Below are the code and all the weights of a small trained network. Each question names an input and a class and asks about switching units off, where a switched-off unit gives its printed mean instead of its output.

import numpy as np


def w(rows, s, z=0):
    codes = np.array(rows[::2]) - 128.0
    scale = np.full(codes.shape[1], s)
    scale[-1] = z or s
    return codes * scale


def norm(h):
    return h / np.sqrt((h * h).mean(-1, keepdims=True) + 1e-5)


def f(y):
    return np.maximum(y, 0)


def log_softmax(a):
    a = a - a.max(-1, keepdims=True)
    return a - np.log(np.exp(a).sum(-1, keepdims=True))


def net(x, mask):
    res = np.array(x, float).reshape(1, 3) / 4 @ E
    u = 0
    for l in range(3):
        y = f(norm(res) @ A[l][:, :-1].T + A[l][:, -1])
        res = res + np.where(mask[u : u + 9], y, B[l][:, -1]) @ B[l][:, :-1]
        u += 9
    return log_softmax(norm(res)[-1] @ U[:, :-1].T + U[:, -1])


A, B = {}, {}
E = w([
[127,109,80,108,182,142,127,223,117],'x0',
[225,95,212,199,191,77,136,103,148],'x1',
[136,190,99,253,136,90,113,108,134],'x2',
],0.0062)
A[0] = w([
[108,132,118,128,106,140,131,185,145,1],'0.n0',
[155,124,128,255,174,133,131,173,129,203],'0.n1',
[125,153,110,108,99,134,135,135,132,131],'0.n2',
[122,141,106,102,152,120,121,145,131,128],'0.n3',
[121,137,124,165,67,128,125,74,129,44],'0.n4',
[112,139,114,164,125,130,131,107,127,97],'0.n5',
[174,69,180,110,167,128,130,144,126,97],'0.n6',
[153,135,148,225,133,120,125,69,128,69],'0.n7',
[184,123,144,201,155,119,132,125,133,35],'0.n8',
],0.013,0.0018)
B[0] = w([
[144,98,80,141,127,140,155,99,85,172],'0.n0',
[136,107,139,166,207,35,75,94,137,254],'0.n1',
[98,101,138,135,169,121,96,128,120,175],'0.n2',
[141,121,120,146,87,142,157,133,99,168],'0.n3',
[62,180,122,138,109,177,152,99,130,200],'0.n4',
[183,140,190,92,116,121,130,82,156,170],'0.n5',
[150,192,152,85,140,116,134,118,155,220],'0.n6',
[157,87,166,207,74,110,160,151,155,245],'0.n7',
[2,114,124,107,167,115,76,154,119,220],'0.n8',
],0.016,0.0094)
A[1] = w([
[223,201,153,30,123,127,157,160,158,32],'1.n0',
[166,26,104,101,91,170,124,236,131,96],'1.n1',
[198,199,117,42,134,164,136,164,161,15],'1.n2',
[178,134,127,110,144,107,78,96,147,36],'1.n3',
[210,110,114,107,162,116,73,93,200,6],'1.n4',
[170,146,118,117,141,150,176,141,145,16],'1.n5',
[145,177,81,169,136,120,83,122,196,126],'1.n6',
[214,147,150,197,3,186,188,139,191,40],'1.n7',
[149,111,82,121,185,73,80,168,118,31],'1.n8',
],0.011,0.002)
B[1] = w([
[241,58,92,56,74,74,94,160,217,255],'1.n0',
[122,113,235,132,148,153,144,248,23,224],'1.n1',
[207,57,125,30,194,144,56,107,176,223],'1.n2',
[47,104,111,118,78,124,112,145,43,180],'1.n3',
[21,111,91,144,117,148,104,166,27,190],'1.n4',
[62,121,149,109,144,129,105,117,177,152],'1.n5',
[191,68,206,109,123,95,200,122,122,195],'1.n6',
[140,248,195,180,78,254,149,206,38,191],'1.n7',
[197,201,124,196,56,157,199,80,192,212],'1.n8',
],0.0097,0.0057)
A[2] = w([
[152,73,107,203,101,55,151,100,134,124],'2.n0',
[150,27,52,61,108,93,103,150,160,109],'2.n1',
[36,147,52,76,134,174,100,56,161,2],'2.n2',
[114,158,119,252,128,156,111,164,131,130],'2.n3',
[190,158,65,122,165,78,157,52,71,100],'2.n4',
[180,150,153,54,80,141,125,152,189,83],'2.n5',
[95,121,159,127,22,172,161,97,153,121],'2.n6',
[108,143,113,83,119,215,157,145,83,119],'2.n7',
[131,69,85,160,218,117,34,119,110,18],'2.n8',
],0.013,0.0029)
B[2] = w([
[156,148,62,106,165,130,117,180,128,252],'2.n0',
[77,165,141,2,166,131,101,130,69,225],'2.n1',
[141,119,53,98,164,59,139,66,186,192],'2.n2',
[123,171,158,28,130,161,119,113,100,255],'2.n3',
[145,138,92,172,127,181,126,125,102,162],'2.n4',
[174,61,90,196,136,179,77,150,163,215],'2.n5',
[98,103,104,142,62,187,162,95,138,220],'2.n6',
[139,85,135,171,123,52,160,135,131,252],'2.n7',
[121,145,177,105,50,187,175,128,149,204],'2.n8',
],0.017,0.0079)
U = w([
[68,211,199,152,48,223,158,92,128,118],'0',
[183,67,117,8,181,145,18,164,169,179],'1',
[88,198,227,175,209,24,56,142,190,182],'2',
[96,81,45,127,103,94,170,35,188,153],'3',
[122,44,142,138,130,83,179,200,33,152],'4',
[176,72,145,179,94,194,70,143,214,2],'5',
[184,225,39,147,178,185,115,150,67,94],'6',
],0.012,0.0032)

Each question gives the input, the list of numbers given to net, and the class t.
The units are the neurons (one row each of A and B). Each row of codes is followed by its name. A weight is (code - 128) times the scale printed after its matrix; where a second scale follows, it is the last column's (A, B and U).
mask holds one flag per neuron, layer by layer. A switched-off neuron (its flag False) gives its mean, the last column of its row in B, instead of its output. The means were averaged over made-up inputs and are rounded, as every weight is.
A unit's drop is (log p(t) with every unit on - log p(t) with that unit switched off) / (log p(t) with every unit on - log p(t) with every unit switched off).
The circuit of an input: a set's keep is (log p(t) with only the set's units on - log p(t) with every unit switched off) / (log p(t) with every unit on - log p(t) with every unit switched off). Starting from the 12 units with the biggest drops (on a tie, the unit counted first), units are removed one at a time, each time the one whose removal leaves the highest keep (on an exact tie, the one counted first), for as long as the keep stays at least 0.8.
circuit, biggest first: the units of the circuit, biggest drop first
unit that matters most: the unit with the biggest drop
k most important neurons: the k neurons with the biggest drops, biggest first
k most important neurons of layer l: the k neurons of layer l with the biggest drops, biggest first
drop when u is switched off: that unit's drop, to one decimal
input [4,8,-4], class 2: 2 most important neurons : (0.n8; 0.n1)
input [-7,2,4], class 0: unit that matters most : 0.n4
input [-4,3,0], class 2: 4 most important neurons of layer 0 : (0.n8; 0.n3; 0.n1; 0.n0)
input [-6,6,-4], class 0: circuit, biggest first : (0.n1; 1.n7)
input [-4,6,-4], class 5: 2 most important neurons of layer 0 : (0.n1; 0.n6)
input [1,-4,7], class 6: 2 most important neurons : (2.n0; 0.n1)
input [1,-7,2], class 3: 2 most important neurons : (0.n7; 0.n1)
input [-7,-7,5], class 0: 2 most important neurons : (0.n8; 1.n7)
input [0,-2,4], class 2: 2 most important neurons : (0.n1; 0.n5)
input [-2,3,-2], class 5: 2 most important neurons : (0.n1; 0.n6)
input [-8,-1,-4], class 3: 2 most important neurons : (0.n7; 2.n2)
input [-7,-7,-7], class 3: 2 most important neurons of layer 0 : (0.n7; 0.n6)
input [-2,-5,-8], class 4: 3 most important neurons of layer 0 : (0.n1; 0.n6; 0.n4)
input [-5,6,-3], class 2: unit that matters most : 0.n8
input [3,-8,0], class 4: 2 most important neurons : (0.n1; 0.n4)
input [-1,-4,-4], class 4: 3 most important neurons : (0.n1; 0.n6; 0.n4)
input [-5,-5,0], class 3: 2 most important neurons : (0.n7; 2.n2)
input [-2,-2,-2], class 3: 3 most important neurons : (0.n7; 0.n1; 1.n0)
input [-3,-1,5], class 0: 2 most important neurons : (0.n4; 0.n7)
input [-4,2,-1], class 0: unit that matters most : 0.n7
input [0,-7,-1], class 4: 4 most important neurons : (0.n1; 0.n4; 0.n6; 0.n8)
input [0,-5,-7], class 4: 2 most important neurons : (0.n1; 0.n6)
input [-8,0,-5], class 3: 2 most important neurons : (0.n7; 0.n4)
input [1,6,-3], class 2: drop when 0.n8 is switched off : 0.5
input [6,-2,5], class 6: drop when 2.n0 is switched off : 0.1
input [-4,6,-2], class 2: drop when 0.n8 is switched off : 0.5
input [-3,-5,0], class 3: drop when 0.n0 is switched off : 0.0
input [1,-7,-5], class 4: 2 most important neurons of layer 0 : (0.n1; 0.n4)
input [-3,-7,-4], class 3: 2 most important neurons of layer 1 : (1.n0; 1.n6)
